Each row is followed by its class.
-1.98, -0.84, -0.96, -1.93, -3.43, 1.65, 0.63, 2.20, 0.10, 4.41, 0.30, 2.94, 2.51, 2.25, -3.40, 1.23, 3.43, -0.33, 1.38, 1.01, 1.19, -2.34, -0.16, 1.16, 1.19, 0.89, 1.52, -0.73, 1.93, -2.46, -0.55, -2.35, -0.86, -1.49, 0.35, -0.95, 0.48, 0.09, -2.15, 1.82, 0.75, -0.65, -0.03	T
-1.28, 0.82, -1.32, -0.52, -2.39, -0.45, 0.85, -0.20, -0.24, 1.51, -2.00, 2.12, 1.91, 5.88, -1.12, 0.46, 1.16, 1.10, 1.58, -1.63, 0.40, -2.29, 0.24, 2.36, -0.61, 1.60, 2.81, 0.11, 3.37, -0.91, 3.66, -0.30, -3.57, -1.97, 1.18, -4.23, -1.08, -1.34, -4.73, -2.65, 0.96, -2.87, -1.88	J
-1.37, -2.39, -0.88, -0.55, -2.97, 0.02, -0.78, 2.39, 0.64, 2.71, -2.34, 2.92, 1.10, 2.94, -3.45, 2.02, 3.28, 0.03, 1.42, -1.05, 2.48, -1.40, 0.20, 0.23, 2.45, -0.44, 2.39, -0.98, 3.28, -0.70, 0.90, -0.77, -1.66, -2.53, 4.35, -0.70, -0.51, -1.50, -0.70, 1.07, 0.08, -2.36, -1.08	T
-0.21, -1.20, -0.62, -3.10, -3.34, 1.75, -0.23, 3.14, 0.99, 5.02, 0.65, 2.35, 2.25, 1.71, -3.38, 1.79, 2.61, -0.25, 1.08, 1.27, 1.19, -1.49, -0.32, 0.65, 0.65, 0.65, 1.30, -0.23, 1.46, -1.93, -0.83, -2.79, -0.70, -1.07, 1.25, -1.12, 0.75, 0.15, -1.56, 2.73, 0.22, -0.38, -0.07	T
-0.59, -2.68, -1.88, 1.06, -3.97, 0.79, -0.82, 2.76, -0.32, -0.17, -3.70, 4.26, 0.13, 4.46, -5.66, 2.65, 5.03, 0.03, 1.27, -1.11, 2.03, -3.45, 0.00, 2.42, 2.37, -0.57, 4.18, -1.03, 5.09, -1.38, 1.05, -0.54, -2.49, -2.78, 5.28, -0.74, -1.81, -1.31, -2.74, -0.59, 0.20, -2.66, -1.04	T
-0.10, 0.53, -2.09, 0.04, -3.86, 1.00, 1.02, 2.42, -0.71, -0.67, -1.95, 4.12, 1.23, 6.99, -3.64, 2.00, 4.00, 0.91, 0.38, 0.19, 0.33, -4.57, -1.93, 3.45, -0.47, 1.70, 4.60, 0.00, 4.86, -1.19, 2.74, 0.79, -3.50, -1.88, 1.18, -2.99, -2.28, -0.48, -6.79, -2.53, 1.82, -2.48, -1.11	J
-2.22, 1.07, -1.48, -2.66, -5.04, 1.40, 0.67, 1.22, 1.15, 1.78, -0.95, 3.39, 3.79, 6.18, -3.94, 2.85, 0.44, 0.30, 1.75, 0.95, 0.26, -4.65, -0.54, 3.80, -1.61, 1.90, 3.98, 0.54, 3.03, -2.75, 1.54, -2.03, -2.75, -3.63, -0.85, -3.42, -0.07, -0.19, -6.67, -0.44, 2.09, -1.10, -0.63	J
-2.88, -0.99, -0.47, -2.31, -3.20, 2.13, -0.79, 4.29, 0.61, 5.55, -0.26, 3.44, 2.38, 2.22, -3.17, 2.28, 4.70, 0.81, 0.98, 0.97, 3.02, -1.71, -1.18, 0.95, 1.74, 0.97, 1.53, -0.61, 2.48, -1.51, -1.10, -2.13, -0.92, -1.54, 2.12, -1.37, 1.25, -0.48, -2.55, 2.86, 0.77, -1.28, -0.79	T
-1.85, -1.99, -1.45, -1.18, -4.63, 1.15, -0.28, 1.64, 1.21, 2.64, -0.30, 3.42, 1.36, 2.27, -6.07, 1.47, 4.11, -1.26, 1.65, 0.48, 1.62, -3.24, 1.61, 1.68, 1.93, -0.45, 1.12, -1.11, 3.17, -2.70, -1.61, -1.54, -1.22, -2.93, 1.70, -0.53, -0.12, -0.18, -1.71, 0.90, -0.58, -0.67, -0.85	T
-2.01, -1.26, -0.72, -1.03, -1.90, 0.68, 0.14, 1.84, -0.07, 3.67, -1.09, 2.19, 2.56, 2.29, -2.11, 2.40, 3.28, 0.48, 0.87, -0.32, 2.76, -1.98, -0.72, -0.06, 1.84, 0.48, 0.77, -0.54, 2.05, -0.46, 1.64, -1.10, -0.28, -2.57, 2.56, -1.02, 1.00, -1.69, -2.54, 1.70, 1.06, -2.22, -0.93	T
-0.29, -0.51, -0.95, -0.47, -4.37, 1.82, 0.37, 2.53, 0.01, 0.93, -0.84, 3.82, 0.69, 2.80, -5.01, 1.20, 3.69, 0.01, -0.12, 1.32, -0.09, -4.26, -0.84, 3.09, 0.08, 1.24, 3.58, 0.09, 2.71, -2.07, -0.72, -0.78, -2.16, -1.46, 0.44, -1.13, -1.49, 0.81, -5.19, 0.22, 0.90, 0.12, 0.10	J
-1.69, 0.07, -1.34, -2.49, -3.26, 0.82, -0.53, 2.44, 0.05, 3.48, -0.83, 2.42, 2.52, 5.24, -2.29, 1.47, 0.91, 0.18, 1.36, 0.08, 0.87, -1.69, -1.04, 1.82, -0.35, 1.43, 3.37, 0.35, 1.92, -1.53, 1.87, -1.61, -2.39, -1.47, 1.76, -2.45, -0.28, -0.56, -3.07, 0.15, 0.22, -1.06, -0.54	J
-1.96, -2.76, -0.88, -2.27, -3.01, 1.39, -0.20, 3.32, 0.38, 3.85, -0.54, 4.17, 1.69, 3.21, -3.71, 2.71, 4.04, -0.21, 1.26, 1.30, 2.62, -2.70, -0.19, 1.17, 1.40, 0.20, 2.52, -1.01, 2.33, -1.91, -0.37, -1.97, -1.20, -1.87, 2.35, -0.44, 0.47, -0.48, -1.81, 3.18, 0.76, -1.17, -0.30	T
-2.40, -1.56, -1.68, -2.32, -4.94, 1.42, -0.08, 3.14, 0.57, 3.80, -0.38, 4.43, 1.71, 3.19, -6.00, 2.75, 4.17, -0.59, 1.96, 1.36, 2.07, -3.90, 0.30, 1.58, 1.55, 0.25, 2.94, -0.97, 3.25, -2.68, -0.95, -2.43, -0.96, -3.15, 1.80, -1.06, 0.78, -0.05, -3.00, 2.63, 0.80, -1.70, 0.20	T
-0.63, 0.00, -0.93, -1.99, -3.72, 0.72, -0.07, 1.86, -0.62, 1.49, -1.30, 2.89, 2.16, 5.40, -2.62, 2.30, 0.34, 0.22, 1.40, 0.54, 1.07, -3.08, -1.24, 1.57, -0.20, 0.96, 3.08, 0.77, 2.47, -0.18, 1.74, -1.32, -1.74, -1.92, 1.77, -2.08, -0.15, -0.76, -3.31, 0.83, 0.60, -2.19, -0.09	J
-1.08, 1.02, 1.30, -0.09, -2.78, -0.73, 0.76, -0.28, 0.11, 0.06, -1.08, 2.13, 1.79, 5.46, -1.91, 1.17, 1.55, 0.08, 1.93, -1.48, 0.48, -3.23, 0.26, 2.67, -0.23, 0.77, 2.90, -0.71, 3.14, -1.82, 2.80, -0.30, -2.70, -3.66, 0.33, -2.84, -1.15, -1.15, -4.46, -2.33, 1.03, -2.20, -1.22	J
-1.12, -0.32, -1.04, -0.18, -1.54, 1.50, 0.95, 3.77, 0.39, 6.10, -0.23, 2.24, 1.75, 2.63, -1.06, 0.75, 6.13, 2.35, -0.12, 0.68, 1.78, 0.67, -1.76, 1.07, 1.74, 1.56, 1.28, -1.13, 2.69, -1.36, 1.86, -1.32, -1.89, -0.23, 3.04, -2.80, 0.07, -1.99, -2.20, 0.08, 1.52, -1.78, -1.68	T
-2.65, -1.45, 2.99, -2.50, -2.57, 1.25, 0.08, 3.82, 0.24, 5.98, -0.86, 3.14, 2.75, 3.36, -2.66, 2.25, 4.02, 0.86, 0.90, 0.51, 2.55, -1.08, -1.25, 0.87, 1.51, 1.14, 1.79, -0.10, 1.97, -0.98, 0.84, -2.08, -1.18, -1.69, 2.85, -1.53, 1.08, -0.92, -2.29, 2.62, 0.91, -1.98, -0.89	T
-1.19, -1.19, -0.41, -1.74, -3.13, 1.77, -0.08, 3.44, 0.76, 4.17, -0.59, 2.91, 1.48, 1.95, -3.23, 1.26, 3.91, 0.23, 0.00, 1.64, 1.49, -1.62, -1.25, 1.25, 1.41, 0.60, 2.22, 0.80, 2.05, -1.76, -0.58, -1.36, -0.91, -0.03, 2.19, -0.74, 0.10, -0.27, -1.70, 1.87, 0.55, -0.54, -0.32	T
